Below is a small trained network, with its code and all its weights. Each question gives an input and a target symbol and asks what happens when units are switched off, that is, made to give their printed mean instead of their output.

import numpy as np


def w(rows, s, z=0):
    codes = np.array(rows[::2]) - 128.0
    scale = np.full(codes.shape[1], s)
    scale[-1] = z or s
    return codes * scale


def f(y):
    return y / 2 * (1 + np.tanh(0.7978845608 * (y + 0.044715 * y**3)))


def softmax(a):
    e = np.exp(a - a.max(-1, keepdims=True))
    return e / e.sum(-1, keepdims=True)


def log_softmax(a):
    a = a - a.max(-1, keepdims=True)
    return a - np.log(np.exp(a).sum(-1, keepdims=True))


def net(x, mask):
    ids = ['ΔΛΣΦγεζημξπψ'.index(c) for c in x.split()]
    T = len(ids)
    res = E[ids] + P[:T]
    u = 0
    for l in range(2):
        q, k, v = (res @ M[l].T for M in (Q, K, V))
        z = softmax(np.where(np.tri(T) > 0, q @ k.T / 3**0.5, -1e9)) @ v
        res = res + np.where(mask[u], z, O[l][:, -1]) @ O[l][:, :-1]
        u += 1
        y = f(res @ A[l][:, :-1].T + A[l][:, -1])
        res = res + np.where(mask[u : u + 12], y, B[l][:, -1]) @ B[l][:, :-1]
        u += 12
    return log_softmax(res[-1] @ U[:, :-1].T + U[:, -1])


Q, K, V, O, A, B = {}, {}, {}, {}, {}, {}
E = w([
[164,166,112],'Δ',
[136,163,80],'Λ',
[116,133,108],'Σ',
[144,130,148],'Φ',
[106,141,76],'γ',
[68,118,74],'ε',
[141,129,155],'ζ',
[165,7,88],'η',
[163,137,166],'μ',
[130,130,130],'ξ',
[161,154,130],'π',
[139,109,185],'ψ',
],0.02)
P = w([
[108,100,158],'0',
[217,202,51],'1',
[98,107,169],'2',
[114,91,153],'3',
[183,178,23],'4',
[96,113,172],'5',
[115,89,153],'6',
[175,171,1],'7',
[95,116,172],'8',
[114,88,153],'9',
],0.016)
Q[0] = w([
[105,140,192],'0.h1',
[76,252,184],'0.h1',
[55,216,127],'0.h1',
],0.013)
K[0] = w([
[183,73,149],'0.h1',
[233,7,66],'0.h1',
[117,4,60],'0.h1',
],0.013)
V[0] = w([
[113,85,176],'0.h1',
[75,255,109],'0.h1',
[187,61,13],'0.h1',
],0.0051)
O[0] = w([
[65,167,113,83],'0.h1',
[158,236,110,119],'0.h1',
[2,181,171,252],'0.h1',
],0.0057,0.0017)
A[0] = w([
[124,197,117,174],'0.n1',
[179,155,99,62],'0.n2',
[119,94,226,170],'0.n3',
[82,7,199,155],'0.n4',
[189,128,103,254],'0.n5',
[220,176,85,52],'0.n6',
[60,55,144,224],'0.n7',
[38,133,174,114],'0.n8',
[115,97,239,123],'0.n9',
[134,216,41,49],'0.n10',
[195,91,170,126],'0.n11',
[134,77,222,140],'0.n12',
],0.012,0.0088)
B[0] = w([
[159,176,176,187],'0.n1',
[127,52,45,145],'0.n2',
[243,116,203,206],'0.n3',
[116,33,226,244],'0.n4',
[121,204,151,251],'0.n5',
[54,70,74,183],'0.n6',
[25,185,137,255],'0.n7',
[83,51,99,168],'0.n8',
[254,17,121,187],'0.n9',
[163,79,227,203],'0.n10',
[198,63,165,154],'0.n11',
[229,64,183,191],'0.n12',
],0.0072,0.0088)
Q[1] = w([
[101,25,175],'1.h1',
[7,4,73],'1.h1',
[186,62,104],'1.h1',
],0.0044)
K[1] = w([
[65,124,151],'1.h1',
[120,135,104],'1.h1',
[127,253,83],'1.h1',
],0.0047)
V[1] = w([
[254,51,43],'1.h1',
[177,186,98],'1.h1',
[98,131,154],'1.h1',
],0.0027)
O[1] = w([
[99,213,57,118],'1.h1',
[3,88,170,5],'1.h1',
[116,143,176,165],'1.h1',
],0.0017,0.0021)
A[1] = w([
[190,172,143,159],'1.n1',
[198,86,159,152],'1.n2',
[159,206,178,138],'1.n3',
[194,97,109,2],'1.n4',
[123,118,164,80],'1.n5',
[92,152,149,211],'1.n6',
[126,185,8,218],'1.n7',
[187,251,51,121],'1.n8',
[44,104,111,12],'1.n9',
[72,182,47,138],'1.n10',
[87,180,163,177],'1.n11',
[171,179,168,101],'1.n12',
],0.013,0.0093)
B[1] = w([
[135,101,1,177],'1.n1',
[39,186,66,253],'1.n2',
[163,205,11,163],'1.n3',
[182,35,100,158],'1.n4',
[144,107,114,161],'1.n5',
[190,109,211,171],'1.n6',
[191,177,180,177],'1.n7',
[119,17,170,174],'1.n8',
[87,105,28,151],'1.n9',
[67,233,108,161],'1.n10',
[206,94,157,169],'1.n11',
[123,101,78,160],'1.n12',
],0.0081,0.019)
U = w([
[243,101,135,140],'Δ',
[189,153,171,186],'Λ',
[202,76,225,122],'Σ',
[89,140,104,166],'Φ',
[65,223,151,160],'γ',
[8,173,98,100],'ε',
[94,128,106,150],'ζ',
[88,82,190,121],'η',
[115,123,53,2],'μ',
[99,135,158,200],'ξ',
[87,210,63,77],'π',
[152,55,123,37],'ψ',
],0.011,0.0095)

Each question gives the input, a string of symbols that net reads in full, and the target symbol t.
The units are the heads (3 rows each of Q, K, V and O) and the neurons (one row each of A and B). Each row of codes is followed by its name. A weight is (code - 128) times the scale printed after its matrix; where a second scale follows, it is the last column's (O, A, B and U).
mask holds one flag per unit, layer by layer, with each layer's heads first. A switched-off unit (its flag False) gives its mean, the last column of its rows in O or B, instead of its output. The means were averaged over made-up inputs and are rounded, as every weight is.
A unit's drop is (log p(t) with every unit on - log p(t) with that unit switched off) / (log p(t) with every unit on - log p(t) with every unit switched off).
The circuit of an input: a set's keep is (log p(t) with only the set's units on - log p(t) with every unit switched off) / (log p(t) with every unit on - log p(t) with every unit switched off). Starting from the 12 units with the biggest drops (on a tie, the unit counted first), units are removed one at a time, each time the one whose removal leaves the highest keep (on an exact tie, the one counted first), for as long as the keep stays at least 0.8.
circuit, biggest first: the units of the circuit, biggest drop first
unit that matters most: the unit with the biggest drop
top k neurons: the k neurons with the biggest drops, biggest first
drop of u: that unit's drop, to one decimal
input Σ ψ ζ ξ ζ μ γ Λ, target Δ: circuit, biggest first : 0.n7
input γ η γ Σ ξ π γ η Λ, target η: top 3 neurons : 0.n8, 1.n2, 1.n9
input γ ε Σ η ψ μ ε ψ Σ, target η: circuit, biggest first : 0.h1, 0.n4
input η ε ψ Σ Φ Δ, target η: circuit, biggest first : 0.h1, 0.n8, 1.n3
input γ ψ γ ε, target ε: circuit, biggest first : 0.n7, 0.n9
input ψ γ η Σ Φ ξ ε ξ ψ, target η: circuit, biggest first : 0.h1, 0.n4, 0.n7
input η Σ η Δ μ ζ, target η: circuit, biggest first : 0.h1, 0.n4, 0.n8
input ψ ζ ψ μ ψ η ψ Δ Φ, target η: circuit, biggest first : 0.h1, 0.n4, 0.n7
input Λ μ ψ η ψ ψ, target η: top 4 neurons : 1.n2, 0.n7, 0.n4, 0.n8
input η γ γ γ Σ Φ, target η: top 3 neurons : 1.n2, 0.n4, 0.n7
input γ μ η Φ γ μ, target η: top 2 neurons : 1.n2, 0.n4
input η ξ ζ, target η: top 2 neurons : 1.n2, 0.n4
input γ Δ η μ γ Φ γ ξ Σ, target η: top 2 neurons : 0.n8, 0.n4
input γ η η ψ ζ Δ Δ Σ γ, target η: unit that matters most : 0.h1
input ξ η ξ γ ξ Φ ζ γ μ, target η: top 3 neurons : 1.n2, 0.n8, 0.n4
input ε ζ Λ γ ψ γ Δ, target Δ: top 2 neurons : 1.n2, 0.n4
input Σ ψ Λ, target Λ: top 3 neurons : 1.n2, 1.n11, 0.n3
input Λ η ε ψ γ, target Δ: top 3 neurons : 1.n2, 0.n10, 0.n4
input ξ η μ π Σ, target Δ: top 4 neurons : 1.n2, 0.n10, 0.n4, 0.n7
input Δ Σ Δ ψ Δ π μ μ Σ Λ, target Λ: top 2 neurons : 1.n2, 1.n7
input γ Φ ψ Σ ε, target Δ: circuit, biggest first : 1.n2
input Σ ξ π Δ γ ζ ξ η γ, target η: top 2 neurons : 1.n2, 0.n8
input ζ μ μ Δ Λ, target Δ: top 2 neurons : 1.n2, 0.n10
input Δ ε η γ ε ε, target η: drop of 1.n3 : 0.1
input π γ γ ζ ε η Σ Φ Λ, target η: drop of 0.n8 : 0.2
input π ε μ μ ψ Σ μ ε, target Λ: drop of 1.n2 : 0.4
input ξ γ ε γ ξ γ, target γ: drop of 0.n9 : 0.2
